Below is a small trained network, with its code and all its weights. Each question gives an input and a target symbol and asks what happens when units are switched off, that is, made to give their printed mean instead of their output.

import numpy as np


def w(rows, s, z=0):
    codes = np.array(rows[::2]) - 128.0
    scale = np.full(codes.shape[1], s)
    scale[-1] = z or s
    return codes * scale


def norm(h):
    return h / np.sqrt((h * h).mean(-1, keepdims=True) + 1e-5)


def f(y):
    return np.maximum(y, 0)


def softmax(a):
    e = np.exp(a - a.max(-1, keepdims=True))
    return e / e.sum(-1, keepdims=True)


def log_softmax(a):
    a = a - a.max(-1, keepdims=True)
    return a - np.log(np.exp(a).sum(-1, keepdims=True))


def net(x, mask):
    ids = ['γεζηλμπτ'.index(c) for c in x.split()]
    T = len(ids)
    res = E[ids] + P[:T]
    u = 0
    for l in range(2):
        r = norm(res)
        for j in range(2):
            rows = slice(4 * j, 4 * j + 4)
            q, k, v = (r @ M[l][rows].T for M in (Q, K, V))
            z = softmax(np.where(np.tri(T) > 0, q @ k.T / 4**0.5, -1e9)) @ v
            o = O[l][rows]
            res = res + np.where(mask[u + j], z, o[:, -1]) @ o[:, :-1]
        u += 2
        y = f(norm(res) @ A[l][:, :-1].T + A[l][:, -1])
        res = res + np.where(mask[u : u + 12], y, B[l][:, -1]) @ B[l][:, :-1]
        u += 12
    return log_softmax(norm(res)[-1] @ U[:, :-1].T + U[:, -1])


Q, K, V, O, A, B = {}, {}, {}, {}, {}, {}
E = w([
[146,90,118,140],'γ',
[158,90,117,165],'ε',
[118,187,112,94],'ζ',
[119,108,166,45],'η',
[158,231,220,189],'λ',
[149,83,113,138],'μ',
[87,254,131,102],'π',
[151,249,39,72],'τ',
],0.013)
P = w([
[95,158,108,142],'0',
[246,190,166,125],'1',
[189,118,148,110],'2',
[102,120,189,127],'3',
[194,145,189,94],'4',
[167,113,150,113],'5',
[79,112,190,128],'6',
[177,136,185,103],'7',
[148,110,146,114],'8',
[69,105,178,153],'9',
[125,122,165,117],'10',
[109,126,163,83],'11',
],0.012)
Q[0] = w([
[124,87,100,57],'0.h1',
[132,201,125,181],'0.h1',
[152,12,132,30],'0.h1',
[170,201,113,113],'0.h1',
[41,122,169,128],'0.h2',
[202,108,110,127],'0.h2',
[210,141,118,120],'0.h2',
[35,93,205,187],'0.h2',
],0.011)
K[0] = w([
[232,85,183,218],'0.h1',
[87,230,210,48],'0.h1',
[166,52,12,255],'0.h1',
[164,255,113,86],'0.h1',
[117,112,31,131],'0.h2',
[55,121,216,104],'0.h2',
[106,133,212,137],'0.h2',
[127,103,11,187],'0.h2',
],0.0091)
V[0] = w([
[199,144,137,154],'0.h1',
[176,140,71,189],'0.h1',
[189,88,53,225],'0.h1',
[97,225,103,69],'0.h1',
[122,177,142,176],'0.h2',
[115,159,254,120],'0.h2',
[51,67,36,210],'0.h2',
[165,151,85,179],'0.h2',
],0.0058)
O[0] = w([
[181,123,134,138,171],'0.h1',
[187,128,116,191,150],'0.h1',
[206,171,123,172,139],'0.h1',
[67,94,123,140,136],'0.h1',
[123,91,119,177,147],'0.h2',
[81,125,98,146,191],'0.h2',
[253,137,116,166,4],'0.h2',
[139,132,160,134,133],'0.h2',
],0.0064,0.004)
A[0] = w([
[171,122,68,54,164],'0.n1',
[137,196,83,165,141],'0.n2',
[154,2,58,112,98],'0.n3',
[116,163,122,205,192],'0.n4',
[119,83,85,111,68],'0.n5',
[81,181,84,71,178],'0.n6',
[194,53,24,113,135],'0.n7',
[122,158,51,198,127],'0.n8',
[132,170,177,87,112],'0.n9',
[44,174,163,98,25],'0.n10',
[113,183,170,129,112],'0.n11',
[150,63,57,66,252],'0.n12',
],0.011,0.0043)
B[0] = w([
[158,174,198,63,188],'0.n1',
[98,38,160,94,164],'0.n2',
[208,194,172,130,163],'0.n3',
[104,68,166,82,186],'0.n4',
[124,153,50,95,131],'0.n5',
[239,138,49,137,254],'0.n6',
[171,177,217,140,190],'0.n7',
[2,87,80,84,150],'0.n8',
[111,89,108,195,220],'0.n9',
[165,125,175,180,239],'0.n10',
[156,99,188,184,200],'0.n11',
[121,157,197,135,202],'0.n12',
],0.0088,0.0057)
Q[1] = w([
[96,55,187,208],'1.h1',
[25,55,178,202],'1.h1',
[143,217,133,97],'1.h1',
[145,176,192,191],'1.h1',
[67,204,108,96],'1.h2',
[159,157,27,100],'1.h2',
[89,1,155,224],'1.h2',
[209,247,117,47],'1.h2',
],0.009)
K[1] = w([
[63,105,77,178],'1.h1',
[55,50,33,132],'1.h1',
[172,177,167,158],'1.h1',
[92,216,55,155],'1.h1',
[175,120,68,114],'1.h2',
[172,41,131,194],'1.h2',
[5,152,99,55],'1.h2',
[222,148,176,150],'1.h2',
],0.011)
V[1] = w([
[148,74,155,95],'1.h1',
[115,168,2,135],'1.h1',
[23,112,150,180],'1.h1',
[148,49,192,79],'1.h1',
[171,92,155,164],'1.h2',
[113,108,153,163],'1.h2',
[177,196,146,99],'1.h2',
[101,150,151,71],'1.h2',
],0.0089)
O[1] = w([
[85,237,128,107,158],'1.h1',
[151,6,71,41,3],'1.h1',
[61,44,158,201,8],'1.h1',
[67,254,144,134,183],'1.h1',
[139,132,110,181,224],'1.h2',
[121,128,128,157,142],'1.h2',
[221,73,211,135,234],'1.h2',
[167,159,232,42,123],'1.h2',
],0.0072,0.0049)
A[1] = w([
[175,95,53,218,77],'1.n1',
[187,186,133,90,155],'1.n2',
[154,175,38,169,61],'1.n3',
[171,127,43,136,138],'1.n4',
[156,95,131,206,54],'1.n5',
[253,135,44,83,168],'1.n6',
[150,205,46,125,124],'1.n7',
[67,70,168,54,153],'1.n8',
[145,244,130,152,208],'1.n9',
[65,112,139,116,1],'1.n10',
[204,82,157,218,136],'1.n11',
[109,151,182,103,102],'1.n12',
],0.012,0.0084)
B[1] = w([
[117,85,213,132,137],'1.n1',
[104,84,175,130,200],'1.n2',
[96,65,94,175,137],'1.n3',
[111,86,113,92,139],'1.n4',
[180,169,233,110,136],'1.n5',
[93,137,48,119,181],'1.n6',
[72,102,10,123,151],'1.n7',
[116,193,65,94,145],'1.n8',
[115,81,61,103,248],'1.n9',
[151,136,217,87,128],'1.n10',
[130,138,200,120,197],'1.n11',
[77,111,182,101,151],'1.n12',
],0.011,0.016)
U = w([
[189,201,142,161,184],'γ',
[205,111,145,233,250],'ε',
[168,80,101,92,233],'ζ',
[4,187,162,56,6],'η',
[31,124,174,203,130],'λ',
[211,207,126,167,127],'μ',
[100,6,143,170,4],'π',
[116,157,118,46,155],'τ',
],0.011,0.0039)

Each question gives the input, a string of symbols that net reads in full, and the target symbol t.
The units are the heads (4 rows each of Q, K, V and O) and the neurons (one row each of A and B). Each row of codes is followed by its name. A weight is (code - 128) times the scale printed after its matrix; where a second scale follows, it is the last column's (O, A, B and U).
mask holds one flag per unit, layer by layer, with each layer's heads first. A switched-off unit (its flag False) gives its mean, the last column of its rows in O or B, instead of its output. The means were averaged over made-up inputs and are rounded, as every weight is.
A unit's drop is (log p(t) with every unit on - log p(t) with that unit switched off) / (log p(t) with every unit on - log p(t) with every unit switched off).
The circuit of an input: a set's keep is (log p(t) with only the set's units on - log p(t) with every unit switched off) / (log p(t) with every unit on - log p(t) with every unit switched off). Starting from the 12 units with the biggest drops (on a tie, the unit counted first), units are removed one at a time, each time the one whose removal leaves the highest keep (on an exact tie, the one counted first), for as long as the keep stays at least 0.8.
circuit, biggest first: the units of the circuit, biggest drop first
most important unit: the unit with the biggest drop
k most important neurons: the k neurons with the biggest drops, biggest first
top k neurons in layer l: the k neurons of layer l with the biggest drops, biggest first
input γ μ ε η, target γ: most important unit -> 0.h2
input ε τ γ ε π ζ η, target ε: circuit, biggest first -> 0.h2; 0.h1
input ζ τ ε π, target ζ: circuit, biggest first -> 0.n6; 1.h1
input ε ε γ γ λ, target λ: circuit, biggest first -> 0.n6; 1.h1
input λ γ λ ε η, target λ: circuit, biggest first -> 1.h1; 0.n6
input π ε μ π μ π λ τ, target ζ: circuit, biggest first -> 0.n6; 0.n2
input τ π μ ε π ε μ μ π ε, target τ: 3 most important neurons -> 0.n8; 0.n6; 1.n8
input τ η λ μ η η λ π λ λ ζ, target ε: circuit, biggest first -> 0.n6; 0.n10
input π ζ η η, target π: 3 most important neurons -> 0.n6; 0.n10; 0.n8
input ε ζ η η π, target ε: top 2 neurons in layer 1 -> 1.n12; 1.n5
input ζ γ ζ η τ ε ε τ η ε, target ζ: top 4 neurons in layer 0 -> 0.n6; 0.n8; 0.n9; 0.n1
input ζ λ γ ζ ζ, target π: 4 most important neurons -> 0.n6; 1.n9; 0.n10; 0.n7
input η μ λ λ ε ε ε μ λ η ε, target λ: top 2 neurons in layer 0 -> 0.n6; 0.n1
input λ η γ γ, target λ: circuit, biggest first -> 1.h1
input λ ε π ε, target λ: circuit, biggest first -> 1.h1; 0.n6
input η τ ε ζ π γ η ε τ μ, target η: top 3 neurons in layer 0 -> 0.n6; 0.n1; 0.n7
input ζ π η, target η: 2 most important neurons -> 0.n11; 0.n7
input τ μ λ ε, target τ: 2 most important neurons -> 0.n8; 0.n6
input ζ ε ε η, target ζ: top 3 neurons in layer 0 -> 0.n6; 0.n9; 0.n7
input ε ε ε λ τ γ γ, target ε: circuit, biggest first -> 0.h2
input τ ε γ ε λ η μ, target τ: 3 most important neurons -> 0.n8; 0.n6; 0.n2
input τ ζ τ ζ η π τ ε τ λ ζ, target ζ: 3 most important neurons -> 0.n6; 0.n10; 0.n7
input τ τ ζ μ, target τ: top 2 neurons in layer 1 -> 1.n8; 1.n9
input η ε τ ε π, target ζ: top 2 neurons in layer 0 -> 0.n6; 0.n7
input ζ λ λ ε γ ζ η, target ζ: 2 most important neurons -> 0.n6; 0.n8
input π μ ε ε ε η η, target π: 3 most important neurons -> 0.n6; 0.n7; 0.n8
